Here is a tiny trained network, its code and every weight. The questions are about switching its units off for an input and a target symbol, where a switched-off unit gives its printed mean instead of its output.

import numpy as np


def w(rows, s, z=0):
    codes = np.array(rows[::2]) - 128.0
    scale = np.full(codes.shape[1], s)
    scale[-1] = z or s
    return codes * scale


def norm(h):
    return h / np.sqrt((h * h).mean(-1, keepdims=True) + 1e-5)


def f(y):
    return y / 2 * (1 + np.tanh(0.7978845608 * (y + 0.044715 * y**3)))


def softmax(a):
    e = np.exp(a - a.max(-1, keepdims=True))
    return e / e.sum(-1, keepdims=True)


def log_softmax(a):
    a = a - a.max(-1, keepdims=True)
    return a - np.log(np.exp(a).sum(-1, keepdims=True))


def net(x, mask):
    ids = ['βγεζηθλμπστφψω'.index(c) for c in x.split()]
    T = len(ids)
    res = E[ids] + P[:T]
    u = 0
    for l in range(2):
        r = norm(res)
        for j in range(2):
            rows = slice(2 * j, 2 * j + 2)
            q, k, v = (r @ M[l][rows].T for M in (Q, K, V))
            z = softmax(np.where(np.tri(T) > 0, q @ k.T / 2**0.5, -1e9)) @ v
            o = O[l][rows]
            res = res + np.where(mask[u + j], z, o[:, -1]) @ o[:, :-1]
        u += 2
        y = f(norm(res) @ A[l][:, :-1].T + A[l][:, -1])
        res = res + np.where(mask[u : u + 4], y, B[l][:, -1]) @ B[l][:, :-1]
        u += 4
    return log_softmax(norm(res)[-1] @ U[:, :-1].T + U[:, -1])


Q, K, V, O, A, B = {}, {}, {}, {}, {}, {}
E = w([
[143,135,111,107],'β',
[112,128,125,158],'γ',
[187,128,144,133],'ε',
[167,159,129,89],'ζ',
[113,110,128,118],'η',
[114,131,116,158],'θ',
[158,159,132,84],'λ',
[130,170,82,52],'μ',
[148,172,94,126],'π',
[197,104,73,124],'σ',
[124,150,150,82],'τ',
[123,153,164,120],'φ',
[126,151,143,91],'ψ',
[142,130,4,131],'ω',
],0.037)
P = w([
[222,181,39,178],'0',
[192,166,66,165],'1',
[170,136,81,138],'2',
[153,103,88,116],'3',
[139,66,105,93],'4',
[125,12,129,60],'5',
[114,1,116,44],'6',
],0.0068)
Q[0] = w([
[160,153,47,164],'L0H1',
[113,167,248,131],'L0H1',
[184,175,126,100],'L0H2',
[160,108,172,49],'L0H2',
],0.017)
K[0] = w([
[244,107,104,159],'L0H1',
[94,230,95,133],'L0H1',
[70,81,157,116],'L0H2',
[132,2,170,146],'L0H2',
],0.015)
V[0] = w([
[112,179,113,132],'L0H1',
[82,253,36,211],'L0H1',
[62,209,90,58],'L0H2',
[68,78,140,168],'L0H2',
],0.0073)
O[0] = w([
[124,77,143,99,123],'L0H1',
[99,16,245,1,112],'L0H1',
[115,12,105,25,102],'L0H2',
[141,227,174,67,2],'L0H2',
],0.0053,0.0041)
A[0] = w([
[110,143,183,128,253],'L0N1',
[170,169,171,134,121],'L0N2',
[6,136,86,131,242],'L0N3',
[46,174,131,78,60],'L0N4',
],0.017,0.0027)
B[0] = w([
[35,179,169,237,184],'L0N1',
[48,152,193,141,252],'L0N2',
[72,14,246,122,216],'L0N3',
[202,144,102,86,196],'L0N4',
],0.013,0.0034)
Q[1] = w([
[99,118,121,117],'L1H1',
[165,139,138,181],'L1H1',
[93,131,199,178],'L1H2',
[36,160,4,167],'L1H2',
],0.021)
K[1] = w([
[126,131,110,123],'L1H1',
[162,126,137,159],'L1H1',
[109,107,165,164],'L1H2',
[83,148,3,193],'L1H2',
],0.025)
V[1] = w([
[67,139,2,198],'L1H1',
[129,14,117,176],'L1H1',
[225,148,190,175],'L1H2',
[159,93,189,178],'L1H2',
],0.016)
O[1] = w([
[18,2,122,94,3],'L1H1',
[49,135,82,204,96],'L1H1',
[215,139,192,213,239],'L1H2',
[154,18,193,244,155],'L1H2',
],0.0093,0.0056)
A[1] = w([
[227,44,52,155,3],'L1N1',
[187,190,221,95,55],'L1N2',
[112,185,50,30,5],'L1N3',
[42,155,249,162,113],'L1N4',
],0.014,0.0019)
B[1] = w([
[184,255,22,90,193],'L1N1',
[50,47,92,159,221],'L1N2',
[113,66,216,191,254],'L1N3',
[157,241,145,32,207],'L1N4',
],0.014,0.009)
U = w([
[142,108,135,111,105],'β',
[143,95,136,109,98],'γ',
[144,99,146,103,114],'ε',
[208,113,161,83,35],'ζ',
[79,145,120,169,148],'η',
[197,145,153,232,74],'θ',
[166,110,147,94,68],'λ',
[197,140,76,88,254],'μ',
[97,95,136,157,146],'π',
[131,64,119,139,145],'σ',
[94,215,168,95,139],'τ',
[180,110,150,9,100],'φ',
[84,144,140,162,119],'ψ',
[87,83,62,134,215],'ω',
],0.015,0.0062)

Each question gives the input, a string of symbols that net reads in full, and the target symbol t.
The units are the heads (2 rows each of Q, K, V and O) and the neurons (one row each of A and B). Each row of codes is followed by its name. A weight is (code - 128) times the scale printed after its matrix; where a second scale follows, it is the last column's (O, A, B and U).
mask holds one flag per unit, layer by layer, with each layer's heads first. A switched-off unit (its flag False) gives its mean, the last column of its rows in O or B, instead of its output. The means were averaged over made-up inputs and are rounded, as every weight is.
A unit's drop is (log p(t) with every unit on - log p(t) with that unit switched off) / (log p(t) with every unit on - log p(t) with every unit switched off).
The circuit of an input: a set's keep is (log p(t) with only the set's units on - log p(t) with every unit switched off) / (log p(t) with every unit on - log p(t) with every unit switched off). Starting from all 12 units, units are removed one at a time, each time the one whose removal leaves the highest keep (on an exact tie, the one counted first), for as long as the keep stays at least 0.8.
units of the circuit, in order: the units of the circuit, biggest drop first
unit that matters most: the unit with the biggest drop
k most important neurons: the k neurons with the biggest drops, biggest first
k most important neurons of layer l: the k neurons of layer l with the biggest drops, biggest first
heads that matter: for each layer, one digit per head in row order, 1 if its drop is at least 0.15 and else 0, layers parted by /
drop when u is switched off: that unit's drop, to one decimal
input ζ ε λ, target θ: heads that matter => 01 / 01
input ε ε ψ, target θ: unit that matters most => L1H2
input σ τ ε σ γ λ, target τ: heads that matter => 11 / 00
input ε β λ β φ ε λ, target θ: units of the circuit, in order => [L1H2 L0H2 L0N2]
input τ τ π, target φ: units of the circuit, in order => [L1H2 L1H1]
input λ β ω, target ω: heads that matter => 00 / 01
input π ε τ β, target φ: units of the circuit, in order => [L0N3 L1H1]
input β φ φ θ ζ τ η, target φ: heads that matter => 00 / 00
input λ β θ σ β ε β, target θ: 2 most important neurons => [L1N3 L0N2]
input ε λ θ γ ζ, target τ: heads that matter => 01 / 00
input ε β η γ ε τ, target θ: 2 most important neurons => [L0N4 L0N1]
input β ω τ μ ε β, target θ: 2 most important neurons of layer 0 => [L0N3 L0N2]
input ε τ λ λ, target φ: 3 most important neurons => [L0N3 L1N2 L0N1]
input η ε ε τ ε τ, target θ: 3 most important neurons => [L0N4 L0N1 L1N2]
input τ τ ψ, target φ: 2 most important neurons => [L0N3 L0N4]
input ε ε ζ, target θ: unit that matters most => L1H2
input σ ε ω, target ω: drop when L0N2 is switched off => 0.1
input τ σ γ β ζ ε ζ, target θ: drop when L0H1 is switched off => 0.0
input μ ζ ψ μ, target φ: drop when L1H1 is switched off => 0.1
input ε λ π μ, target φ: most important neuron of layer 0 => [L0N4]
